What each symbol does to the elements:
&: x794->x867, x699->x226, x220->x713, x710->x126, x390->x73, x240->x436, x379->x832, x364->x458, x436->x462, x462->x961, x73->x382, x226->x406, x958->x316, x399->x412, x725->x390, x471->x725, x995->x306, x316->x289, x937->x779, x306->x590, x875->x865, x267->x457, x469->x563, x289->x459, x947->x942, x686->x267, x885->x937, x865->x625, x199->x364, x590->x199, x412->x502, x406->x794, x961->x875, x593->x826, x457->x212, x459->x469, x531->x379, x867->x593, x212->x850, x625->x26, x382->x399, x713->x471, x458->x693, x765->x995, x26->x885, x832->x710, x594->x947, x850->x91, x91->x594, x563->x655, x502->x240, x693->x220, x656->x958, x779->x765, x942->x699, x826->x531, x655->x686, x126->x656
%: x794->x625, x699->x961, x220->x655, x710->x306, x390->x212, x240->x699, x379->x765, x364->x459, x436->x226, x462->x406, x73->x850, x226->x875, x958->x364, x399->x594, x725->x457, x471->x267, x995->x656, x316->x458, x937->x832, x306->x958, x875->x867, x267->x73, x469->x713, x289->x693, x947->x436, x686->x390, x885->x379, x865->x593, x199->x289, x590->x316, x412->x947, x406->x865, x961->x794, x593->x885, x457->x382, x459->x220, x531->x779, x867->x26, x212->x399, x625->x826, x382->x91, x713->x686, x458->x469, x765->x126, x26->x531, x832->x995, x594->x240, x850->x412, x91->x502, x563->x471, x502->x942, x693->x563, x656->x199, x779->x710, x942->x462, x826->x937, x655->x725, x126->x590
*: x794->x826, x699->x794, x220->x725, x710->x958, x390->x399, x240->x961, x379->x126, x364->x220, x436->x875, x462->x865, x73->x412, x226->x867, x958->x459, x399->x240, x725->x382, x471->x73, x995->x199, x316->x469, x937->x995, x306->x364, x875->x26, x267->x850, x469->x686, x289->x563, x947->x226, x686->x212, x885->x765, x865->x885, x199->x693, x590->x458, x412->x436, x406->x593, x961->x625, x593->x379, x457->x91, x459->x655, x531->x710, x867->x531, x212->x594, x625->x937, x382->x502, x713->x390, x458->x713, x765->x590, x26->x779, x832->x656, x594->x699, x850->x947, x91->x942, x563->x267, x502->x462, x693->x471, x656->x289, x779->x306, x942->x406, x826->x832, x655->x457, x126->x316
~: x794->x875, x699->x436, x220->x469, x710->x765, x390->x267, x240->x947, x379->x937, x364->x316, x436->x942, x462->x699, x73->x457, x226->x462, x958->x590, x399->x850, x725->x686, x471->x655, x995->x710, x316->x199, x937->x531, x306->x126, x875->x406, x267->x725, x469->x693, x289->x364, x947->x502, x686->x471, x885->x826, x865->x794, x199->x958, x590->x656, x412->x91, x406->x961, x961->x226, x593->x625, x457->x390, x459->x458, x531->x885, x867->x865, x212->x73, x625->x867, x382->x212, x713->x563, x458->x289, x765->x832, x26->x593, x832->x779, x594->x412, x850->x382, x91->x399, x563->x220, x502->x594, x693->x459, x656->x306, x779->x379, x942->x240, x826->x26, x655->x713, x126->x995
^: x794->x961, x699->x240, x220->x459, x710->x779, x390->x686, x240->x594, x379->x885, x364->x958, x436->x947, x462->x942, x73->x267, x226->x436, x958->x306, x399->x212, x725->x655, x471->x563, x995->x832, x316->x590, x937->x826, x306->x710, x875->x226, x267->x471, x469->x458, x289->x199, x947->x412, x686->x713, x885->x593, x865->x406, x199->x656, x590->x126, x412->x850, x406->x462, x961->x699, x593->x865, x457->x725, x459->x364, x531->x26, x867->x875, x212->x390, x625->x794, x382->x457, x713->x469, x458->x316, x765->x379, x26->x867, x832->x937, x594->x399, x850->x73, x91->x382, x563->x693, x502->x91, x693->x289, x656->x995, x779->x531, x942->x502, x826->x625, x655->x220, x126->x765
§: x794->x885, x699->x865, x220->x267, x710->x199, x390->x91, x240->x406, x379->x306, x364->x563, x436->x794, x462->x867, x73->x594, x226->x625, x958->x693, x399->x942, x725->x850, x471->x212, x995->x316, x316->x220, x937->x126, x306->x289, x875->x826, x267->x399, x469->x725, x289->x713, x947->x961, x686->x382, x885->x710, x865->x531, x199->x469, x590->x459, x412->x699, x406->x26, x961->x593, x593->x779, x457->x412, x459->x471, x531->x995, x867->x937, x212->x502, x625->x379, x382->x947, x713->x457, x458->x655, x765->x958, x26->x832, x832->x590, x594->x462, x850->x240, x91->x436, x563->x390, x502->x226, x693->x686, x656->x458, x779->x656, x942->x875, x826->x765, x655->x73, x126->x364

The rows follow the links: the fewer symbols apart two elements are, the more alike their rows tend to be.

Each row is also shifted at random along 6 hidden directions that mean nothing.

One row for each element, in no order:
Each row stands for one element.
v1: -97,5,-91,34,-130,-163,68,-19,30,-15,-107,111,-75,43,-106,-19,-62,60,10,-106,-158,78,24,-102,-2
v2: -18,-100,55,-127,-26,1,-111,14,8,-132,-67,42,-77,-13,101,45,39,44,15,32,95,59,14,110,125
v3: 80,25,51,-111,30,34,-62,9,8,62,29,-65,183,-180,-41,-11,109,58,-109,-4,164,-11,65,4,89
v4: -30,136,119,56,-18,219,-252,45,61,10,45,-11,163,-64,3,16,-84,-118,-139,-18,33,16,-110,8,40
v5: 43,-106,-26,-20,52,147,-217,31,1,-157,29,4,-4,-90,-43,-90,58,81,-128,24,39,160,68,-37,-62
v6: -85,12,-7,65,38,27,14,45,-81,19,-79,-15,-144,175,30,58,-121,-59,81,-9,-125,-23,-92,13,18
v7: 141,118,-75,-33,-24,-70,-17,48,130,46,25,-290,-167,28,48,45,87,-58,142,-140,-16,-163,4,60,11
v8: -29,27,-39,-7,17,35,-151,132,34,-181,29,-112,-162,26,-67,-49,-24,-83,206,-176,-120,67,34,-154,3
v9: -143,-58,-21,-37,7,-12,73,69,-72,-14,-163,159,203,19,-39,-48,-32,51,-68,40,-88,77,7,-135,29
v10: 8,34,118,142,29,50,138,-88,-37,48,261,23,-78,-25,-49,-4,-101,-90,88,53,78,-31,-29,-36,-101
v11: 26,21,-32,26,-125,6,-195,-104,102,-23,-2,151,149,-63,11,32,7,-46,-160,0,-10,31,-28,123,11
v12: 44,-10,-70,10,-61,-111,52,-125,30,71,-18,47,-34,30,47,50,29,20,-57,43,-9,-51,-16,156,-24
v13: 109,-24,-8,46,28,-7,-66,-145,-7,-27,198,-41,-221,0,33,72,32,-119,157,-38,43,-70,-2,157,-16
v14: 7,-178,-50,-68,8,-1,-152,-43,-27,-175,-2,112,-46,-67,-17,-34,69,112,-55,29,39,146,91,31,2
v15: 114,43,-84,15,-1,-2,-59,-41,58,62,-17,-141,-73,25,28,19,65,16,-90,-17,-5,-63,-12,130,-53
v16: -104,-89,106,-32,48,79,-20,86,-75,-156,27,77,-42,-6,14,-32,-59,-10,120,24,27,97,11,-124,37
v17: -68,68,-26,29,-58,-56,-30,26,-34,50,-47,-31,-99,-17,-149,2,-31,55,-43,-149,-98,58,31,-125,52
v18: 10,24,106,-2,79,125,5,129,-24,-5,51,-154,-42,-49,-39,-47,-12,44,4,-1,86,24,24,-127,-11
v19: -80,61,22,25,-172,-129,107,-45,114,-1,-60,103,-97,78,64,82,-104,-53,83,-26,-57,-40,-69,62,61
v20: -52,-1,-4,92,83,156,-100,50,-51,-43,-24,35,23,109,21,-20,-103,-86,-41,47,-109,34,-97,-8,-54
v21: 0,2,-72,-119,-86,-4,-155,96,129,-38,-265,-77,6,5,95,8,69,146,-188,1,-3,47,-3,98,69
v22: -52,32,148,-25,88,125,10,101,-89,26,47,-54,69,-73,-59,-41,-40,15,4,12,98,28,6,-150,57
v23: -148,-95,65,-31,47,43,-38,45,-137,-113,-19,173,18,-3,-34,-19,-70,-18,63,6,-33,121,20,-113,74
v24: 80,-61,33,-19,-152,-26,-39,-69,239,-175,170,123,123,-189,-7,-97,66,38,-20,36,145,94,99,-3,-98
v25: 32,-158,44,-40,154,157,-156,-14,-157,-104,107,18,-20,-96,-36,-54,65,85,-89,86,136,136,73,1,-23
v26: 58,10,-113,-88,-65,-123,-31,13,59,41,-117,-84,10,-67,-68,-26,135,146,-107,-83,-18,25,101,-13,29
v27: 7,62,-36,125,-25,13,-37,-29,4,8,109,44,49,-15,-121,-47,-47,-91,17,-83,-93,24,-1,-103,-93
v28: 33,136,87,155,-46,33,87,-18,96,46,207,-113,-160,8,-34,21,-102,-108,117,-39,38,-81,-59,-22,-75
v29: 16,117,28,142,-47,29,115,-8,96,107,78,-61,7,4,-51,-27,-75,-16,-67,5,-4,-35,-45,-57,-119
v30: 67,-57,50,9,64,163,-134,52,61,-179,183,-6,76,-117,-10,-103,24,-58,50,19,86,77,56,-92,-97
v31: -98,-7,57,9,56,-32,124,17,-161,69,6,41,-4,3,-95,5,-44,4,78,-22,-20,12,14,-128,58
v32: -62,45,35,83,-50,-12,144,19,52,53,-50,-8,-92,105,52,24,-107,1,6,50,-40,-46,-95,9,-30
v33: -94,-53,130,-13,-16,82,-76,-92,-68,25,-45,259,212,-42,66,42,-71,5,-203,157,94,51,-78,129,91
v34: -46,-156,-115,-149,74,-75,-54,17,-113,-137,-145,142,113,64,75,9,86,-51,113,28,-111,6,44,22,86
v35: -9,79,5,137,-79,-5,29,-58,54,19,106,8,-110,-14,-97,-18,-73,2,-9,-50,-36,49,-25,-52,-91
v36: 172,109,-301,5,-24,-156,112,28,203,12,-73,-139,197,124,77,-27,116,-193,216,-96,-241,-248,-11,18,-174
v37: 9,-120,-71,-90,18,-72,14,-47,-34,-80,-34,93,80,-50,-1,-38,103,70,-2,34,13,44,87,-1,-5
v38: 60,34,-68,-93,23,48,-119,104,78,11,-163,-145,73,19,86,7,88,37,-90,-6,-11,-31,-11,63,26
v39: 16,9,18,22,-9,-20,-69,-133,-60,29,118,116,49,-14,2,66,-14,-157,83,-26,1,-64,-29,119,48
v40: 54,-28,-45,-58,92,166,-222,76,25,-37,-114,-84,91,18,100,-5,67,24,-180,59,5,20,-34,104,5
v41: -80,-8,69,5,-5,41,-122,-61,-108,20,-30,130,-21,28,31,84,-84,-56,-33,12,-5,22,-70,93,135
v42: 69,-82,12,-97,207,4,20,-32,-229,35,134,-27,120,-73,-21,14,124,-97,158,7,75,-95,83,-22,64
v43: -85,46,32,-33,47,-28,154,105,-100,76,-72,-79,-11,34,-65,-8,-30,38,44,-48,-30,-14,14,-153,45
v44: 129,150,-196,15,-91,-81,54,139,315,-62,8,-200,174,-36,-64,-132,85,-89,136,-161,-158,-94,64,-203,-199
v45: 10,-11,20,13,-56,28,-61,-107,24,78,-40,111,141,-46,34,31,19,68,-243,110,77,12,-21,161,9
v46: 9,211,-30,40,-72,-88,-15,31,38,187,-65,-178,-120,69,-55,86,-46,-55,35,-180,-112,-125,-51,14,95
v47: -14,-104,99,-114,-123,-54,-52,-37,131,-179,7,162,25,-101,124,16,40,30,41,72,152,68,29,105,92
v48: -44,134,-18,69,-179,-90,108,12,222,-11,-57,65,99,76,69,11,-102,-109,65,-22,-105,-79,-81,-16,-50
v49: -2,70,180,98,-8,74,79,-63,-31,118,207,33,75,-141,-109,-28,-75,29,-107,51,168,24,4,-85,-31
v50: -117,-105,147,100,4,129,58,-47,-74,-9,-4,144,-159,54,55,10,-150,125,-178,206,102,138,-79,56,-45
v51: 115,8,23,-7,140,119,-44,12,-38,54,76,-154,36,17,86,22,64,-66,28,63,81,-117,-19,103,-29
v52: 20,43,51,24,25,6,-9,-98,-62,91,83,91,211,-34,11,53,-8,-151,12,18,25,-104,-45,70,62
v53: -67,76,-30,62,-189,-89,17,-4,114,81,-108,23,-67,-42,-135,-32,-51,179,-223,-73,-60,128,15,-82,-19
v54: -16,-1,53,-17,-182,-58,162,66,280,-110,-23,11,-36,-63,35,-91,-31,155,-38,67,88,79,33,-88,-96
v55: 121,43,4,34,-33,3,-54,-118,67,43,138,-22,24,-51,29,33,41,-58,-39,18,75,-71,-19,143,-37
v56: 70,-69,13,-21,164,95,76,55,-79,-13,86,-85,86,-47,-11,-85,68,30,12,83,77,-3,55,-83,-95
v57: 95,-6,-105,3,48,43,-63,-27,44,7,-20,-47,79,38,95,-5,62,-41,-47,55,-15,-66,-21,117,-77
v58: 37,-48,204,-121,95,-20,175,-35,-164,143,108,-68,-44,-125,27,66,70,105,25,97,289,-66,53,59,151

Some elements, each with its row:
x937 v49
x91 v3
x699 v56
x462 v30
x713 v13
x531 v53
x942 v25
x240 v24
x459 v39
x995 v28
x947 v14
x725 v51
x469 v45
x710 v50
x457 v38
x267 v40
x26 v31
x199 v19
x379 v27

Row, symbols taken left to right, then the row they reach:
v43 ~ ^ * ~ %: v17
v15 & % & * % §: v54
v58 ^ ^ % & %: v42
v10 & & §: v41
v18 % & & ~: v9
v22 % § § *: v33
v36 ~ & % * ~ ^: v2
v16 § ^ ^ § ~: v1
v57 ~ ^ & ~: v55
v29 % ^ % %: v48
v12 & % %: v7
v11 § % % % * ^: v26
v35 ~ § ~ * ^ *: v52
v20 ^ % *: v46
v37 ~ ^ * ~ %: v5
v44 § ^ ^ &: v8
v21 ~ * ^: v47
v6 ^ % ~ %: v4

